[[-23.5  10.1  26.6  32.5 -17.3  47.0   7.2]
 [-24.6  41.6 -42.4  14.0 -52.4  20.9  13.1]]
->
[[-23.5  10.1  26.6  32.5 -17.3  47.0   7.2]]

[[  6.3 -27.0  51.9 -20.4   8.3]
 [ 31.5  21.2 -17.7  -4.3  17.2]
 [  3.8  32.4 -31.4 -43.2 -23.6]
 [  0.6 -10.9  40.9 -20.9  24.0]
 [ -0.7   5.6  12.2  14.2 -11.0]
 [-20.4 -19.4 -34.2   9.8  22.9]
 [  0.3   0.7  36.9  -2.7  20.6]
 [  1.0  26.7 -30.1  18.1 -23.6]
 [ 16.8  -9.0  37.4  -1.7   5.6]
 [ 23.1  23.9 -20.5 -16.8 -16.2]
 [  6.6 -29.9  50.6  -3.5  25.5]
 [ -3.4  21.7 -37.0  -5.5 -19.9]]
->
[[  6.3 -27.0  51.9 -20.4   8.3]
 [  3.8  32.4 -31.4 -43.2 -23.6]
 [ -0.7   5.6  12.2  14.2 -11.0]
 [  0.3   0.7  36.9  -2.7  20.6]
 [ 16.8  -9.0  37.4  -1.7   5.6]
 [  6.6 -29.9  50.6  -3.5  25.5]]

[[-37.0  22.4 -49.4 -42.4  18.4  -5.4  -2.6  20.9]
 [-20.0 -23.9 -16.1 -56.8 -11.1 -22.1 -12.4 -45.2]
 [-27.2   0.1   1.2 -13.0  44.8  -2.5  18.0  45.7]
 [ 43.7 -57.1  31.2 -34.6 -46.0  20.4 -38.0 -28.7]
 [-34.9 -21.6   9.2 -20.0 -64.8 -19.6  -7.8 -55.8]
 [-24.9  48.9   3.6  47.6 -45.0  13.8 -53.1 -34.5]
 [  6.2 -41.2  13.9 -61.5  13.7  47.6 -35.4  62.0]
 [  9.3  10.4  61.2  22.6   9.7  24.7  13.0 -37.1]
 [ 53.0 -57.8 -30.6  43.4  23.9  32.0  62.4  18.1]
 [ 52.8  51.7  -7.3 -53.0 -13.4  27.3 -29.9  -9.0]
 [-35.8 -11.4  24.0  26.8   4.2  -3.8  55.9  33.1]]
->
[[-37.0  22.4 -49.4 -42.4  18.4  -5.4  -2.6  20.9]
 [-27.2   0.1   1.2 -13.0  44.8  -2.5  18.0  45.7]
 [-34.9 -21.6   9.2 -20.0 -64.8 -19.6  -7.8 -55.8]
 [  6.2 -41.2  13.9 -61.5  13.7  47.6 -35.4  62.0]
 [ 53.0 -57.8 -30.6  43.4  23.9  32.0  62.4  18.1]
 [-35.8 -11.4  24.0  26.8   4.2  -3.8  55.9  33.1]]

[[ -7.3 -17.5   9.5  -8.4 -20.1 -35.4  11.4 -40.1  -4.4  -2.0]
 [-15.8 -27.8  -7.2  -2.6   6.8   0.0  11.6 -52.0  -7.5  -2.7]
 [-31.7 -27.4  -1.2   7.7   8.8 -33.7   2.1 -39.1 -22.1  -1.8]
 [ 39.3  14.9  26.6 -28.8 -60.5   0.0  17.1   0.0  27.4   0.0]
 [ 29.5   7.1  17.1 -23.1   0.0 -13.8  16.2 -13.8  21.7  -1.0]]
->
[[ -7.3 -17.5   9.5  -8.4 -20.1 -35.4  11.4 -40.1  -4.4  -2.0]
 [-31.7 -27.4  -1.2   7.7   8.8 -33.7   2.1 -39.1 -22.1  -1.8]
 [ 29.5   7.1  17.1 -23.1   0.0 -13.8  16.2 -13.8  21.7  -1.0]]

[[-30.2  -8.4  -3.4   4.4  -8.6  16.9   1.3  19.7]
 [ -0.1 -17.8  -5.2 -16.2  -4.7  10.5  -1.7  -1.6]
 [ -6.0  -9.2 -19.1  -8.4 -11.7  28.2  -2.8  -6.7]
 [ -4.8 -16.5 -25.4 -40.2 -12.9  -0.7 -15.8  -9.9]
 [ -0.4  -4.4  -5.9 -15.8  -5.0 -11.9   2.1  -4.0]
 [ 17.6  16.2  21.7  -5.3  12.1 -60.7   1.2   0.7]
 [ -5.6 -18.6 -21.5 -38.0   4.4  -7.3 -16.1 -14.5]
 [ 11.3  -4.4  -6.8  -7.8  -4.0  -1.3   1.3 -15.6]
 [-12.5   7.6  14.3  36.7   3.7  14.1   0.4  23.0]
 [  2.0   9.7  -2.4   5.4  -5.2   7.7   6.1  -3.1]]
->
[[-30.2  -8.4  -3.4   4.4  -8.6  16.9   1.3  19.7]
 [ -6.0  -9.2 -19.1  -8.4 -11.7  28.2  -2.8  -6.7]
 [ -0.4  -4.4  -5.9 -15.8  -5.0 -11.9   2.1  -4.0]
 [ -5.6 -18.6 -21.5 -38.0   4.4  -7.3 -16.1 -14.5]
 [-12.5   7.6  14.3  36.7   3.7  14.1   0.4  23.0]]

[[ 17.4 -19.9  -2.6 -14.0  -7.4   6.9   7.8]
 [ 57.8   2.6 -10.5 -23.4   3.1  22.1  28.5]]
->
[[ 17.4 -19.9  -2.6 -14.0  -7.4   6.9   7.8]]

[[-11.6  -0.8   8.2   5.7   7.0   9.8 -10.1]
 [-31.6  16.9   8.8   6.5  15.5  -8.5   7.7]
 [-11.6  15.9   7.1  -9.2  39.6  -8.3   1.9]
 [-14.3  10.1  -8.1  -1.5  22.0   7.9  -7.6]
 [-11.6   9.1   8.8  34.1 -65.3 -14.3   3.0]
 [-31.6  15.9  10.3   8.9 -25.9 -22.4   2.2]
 [-11.6   2.7 -21.9  -8.0 -45.9   7.9   1.9]
 [-10.5  15.9   8.8  -6.5  -2.6  -8.0   0.9]
 [-11.6  15.9   8.8   6.1  -7.7  -8.5   1.9]
 [-28.6  20.7   9.7   5.7 -10.0 -22.5  16.2]
 [-20.6  15.9   8.8   5.7 -40.0 -16.6   7.1]]
->
[[-11.6  -0.8   8.2   5.7   7.0   9.8 -10.1]
 [-11.6  15.9   7.1  -9.2  39.6  -8.3   1.9]
 [-11.6   9.1   8.8  34.1 -65.3 -14.3   3.0]
 [-11.6   2.7 -21.9  -8.0 -45.9   7.9   1.9]
 [-11.6  15.9   8.8   6.1  -7.7  -8.5   1.9]
 [-20.6  15.9   8.8   5.7 -40.0 -16.6   7.1]]
